Below is a small trained network, with its code and all its weights. Each question gives an input and a class and asks what happens when units are switched off, that is, made to give their printed mean instead of their output.

import numpy as np


def w(rows, s, z=0):
    codes = np.array(rows[::2]) - 128.0
    scale = np.full(codes.shape[1], s)
    scale[-1] = z or s
    return codes * scale


def f(y):
    return np.maximum(y, 0)


def log_softmax(a):
    a = a - a.max(-1, keepdims=True)
    return a - np.log(np.exp(a).sum(-1, keepdims=True))


def net(x, mask):
    res = np.array(x, float).reshape(1, 5) / 4 @ E
    y = f(res @ A[0][:, :-1].T + A[0][:, -1])
    res = res + np.where(mask, y, B[0][:, -1]) @ B[0][:, :-1]
    return log_softmax(res[-1] @ U[:, :-1].T + U[:, -1])


A, B = {}, {}
E = w([
[172,29,66,58,91,28,133,234,14,249,214],'x0',
[130,26,19,24,40,155,246,68,235,98,117],'x1',
[146,152,96,123,149,123,145,97,110,102,188],'x2',
[250,122,56,238,2,61,128,168,40,10,52],'x3',
[22,193,13,89,217,149,210,245,46,74,40],'x4',
],0.0043)
A[0] = w([
[126,165,211,182,170,78,33,202,31,195,133,172],'neuron 0',
[19,215,24,101,213,175,210,220,62,61,69,230],'neuron 1',
[196,26,92,70,115,15,136,213,40,230,202,99],'neuron 2',
[192,191,104,214,71,185,118,85,142,2,43,116],'neuron 3',
[29,125,168,45,240,194,136,91,177,200,197,29],'neuron 4',
[112,230,211,195,199,124,47,158,61,151,142,180],'neuron 5',
[208,92,211,167,61,119,66,13,188,143,226,252],'neuron 6',
[165,185,167,192,194,33,57,192,16,195,198,104],'neuron 7',
[229,82,206,168,68,53,36,19,161,171,235,101],'neuron 8',
[152,55,39,39,33,86,220,121,157,155,142,108],'neuron 9',
[159,16,91,82,90,18,133,238,41,243,167,67],'neuron 10',
[43,118,144,46,224,151,136,128,146,235,215,34],'neuron 11',
[70,205,20,97,234,83,209,197,37,83,144,176],'neuron 12',
[123,7,63,15,74,111,215,116,197,154,125,132],'neuron 13',
[141,93,50,92,67,182,210,61,196,62,115,238],'neuron 14',
[225,101,69,193,28,38,145,172,47,63,84,56],'neuron 15',
[219,132,68,189,21,57,139,178,54,44,99,8],'neuron 16',
[92,178,166,206,161,239,108,27,204,8,38,196],'neuron 17',
],0.0045,0.0024)
B[0] = w([
[207,170,76,195,119,215,187,23,144,248,53,220],'neuron 0',
[100,52,37,69,46,79,21,175,205,136,16,254],'neuron 1',
[189,227,215,8,215,43,178,231,246,40,116,245],'neuron 2',
[102,105,249,15,135,171,166,236,109,136,222,210],'neuron 3',
[69,33,246,100,53,215,159,239,41,194,241,205],'neuron 4',
[218,160,68,177,87,204,197,43,168,224,52,216],'neuron 5',
[83,77,36,42,51,56,31,184,203,121,13,229],'neuron 6',
[221,150,117,192,143,223,218,45,166,249,82,217],'neuron 7',
[25,47,42,61,27,45,36,179,181,180,13,214],'neuron 8',
[199,222,88,227,147,230,216,5,115,216,111,219],'neuron 9',
[202,245,225,2,238,29,226,240,252,17,160,238],'neuron 10',
[70,13,230,131,56,233,178,213,37,212,236,202],'neuron 11',
[131,26,54,82,33,73,49,170,194,135,15,224],'neuron 12',
[191,179,84,212,110,211,201,30,121,246,73,228],'neuron 13',
[207,179,104,184,159,212,178,33,164,227,114,229],'neuron 14',
[39,60,219,125,70,217,176,216,24,221,241,215],'neuron 15',
[13,42,226,130,46,229,185,212,14,224,253,206],'neuron 16',
[218,210,249,30,212,95,220,231,204,99,192,238],'neuron 17',
],0.0042,0.0068)
U = w([
[178,217,213,51,205,71,186,208,218,68,174,171],'0',
[25,21,206,152,46,212,152,204,16,196,250,25],'1',
[222,196,57,217,112,206,186,22,129,219,55,35],'2',
[36,38,33,92,37,33,24,168,193,127,13,64],'3',
[165,91,116,119,121,142,130,146,142,144,128,248],'4',
[131,132,47,185,191,53,87,65,78,75,162,214],'5',
[10,102,38,228,243,9,21,10,32,3,213,1],'6',
[21,85,33,248,224,14,7,21,29,14,225,1],'7',
],0.005,0.0043)

Each question gives the input, the list of numbers given to net, and the class t.
The units are the neurons (one row each of A and B). Each row of codes is followed by its name. A weight is (code - 128) times the scale printed after its matrix; where a second scale follows, it is the last column's (A, B and U).
mask holds one flag per neuron, in row order. A switched-off neuron (its flag False) gives its mean, the last column of its row in B, instead of its output. The means were averaged over made-up inputs and are rounded, as every weight is.
A unit's drop is (log p(t) with every unit on - log p(t) with that unit switched off) / (log p(t) with every unit on - log p(t) with every unit switched off).
The circuit of an input: a set's keep is (log p(t) with only the set's units on - log p(t) with every unit switched off) / (log p(t) with every unit on - log p(t) with every unit switched off). Starting from the 12 units with the biggest drops (on a tie, the unit counted first), units are removed one at a time, each time the one whose removal leaves the highest keep (on an exact tie, the one counted first), for as long as the keep stays at least 0.8.
circuit, biggest first: the units of the circuit, biggest drop first
most important unit: the unit with the biggest drop
top k neurons: the k neurons with the biggest drops, biggest first
drop of u: that unit's drop, to one decimal
input [3,7,-4,3,0], class 2: circuit, biggest first : (neuron 9; neuron 13)
input [1,6,6,4,3], class 2: circuit, biggest first : (neuron 9; neuron 14)
input [-7,8,2,8,-4], class 1: top 3 neurons : (neuron 3; neuron 16; neuron 15)
input [-7,3,0,-6,-8], class 3: most important unit : neuron 6
input [-2,7,7,1,5], class 2: circuit, biggest first : (neuron 14; neuron 13)
input [5,-8,0,4,2], class 2: top 2 neurons : (neuron 0; neuron 7)
input [-3,6,2,-4,8], class 3: top 2 neurons : (neuron 1; neuron 12)
input [5,5,-1,4,-4], class 0: top 3 neurons : (neuron 10; neuron 2; neuron 0)
input [7,4,-5,1,-6], class 0: top 4 neurons : (neuron 10; neuron 2; neuron 1; neuron 12)
input [6,0,1,-3,-7], class 3: top 3 neurons : (neuron 8; neuron 6; neuron 17)
input [-5,0,1,2,-6], class 3: circuit, biggest first : (neuron 6; neuron 8)
input [-5,-8,-6,-3,7], class 2: top 2 neurons : (neuron 5; neuron 0)
input [4,2,-5,-3,6], class 3: top 2 neurons : (neuron 1; neuron 12)
input [-7,3,2,6,3], class 0: most important unit : neuron 17
input [4,7,7,-4,-1], class 2: top 2 neurons : (neuron 13; neuron 9)
input [-8,8,1,6,4], class 0: top 3 neurons : (neuron 17; neuron 3; neuron 0)
input [-2,4,-1,7,7], class 1: circuit, biggest first : (neuron 16; neuron 15)
input [-6,3,4,2,-7], class 3: top 4 neurons : (neuron 6; neuron 8; neuron 10; neuron 2)
input [6,8,-8,5,6], class 2: top 4 neurons : (neuron 9; neuron 13; neuron 14; neuron 17)
input [-6,8,4,-8,-4], class 1: circuit, biggest first : (neuron 4)
input [3,-1,-5,6,8], class 3: drop of neuron 8 : -0.1
input [8,-2,-3,2,7], class 0: drop of neuron 1 : -0.1
input [6,5,6,-3,1], class 0: drop of neuron 17 : -0.2
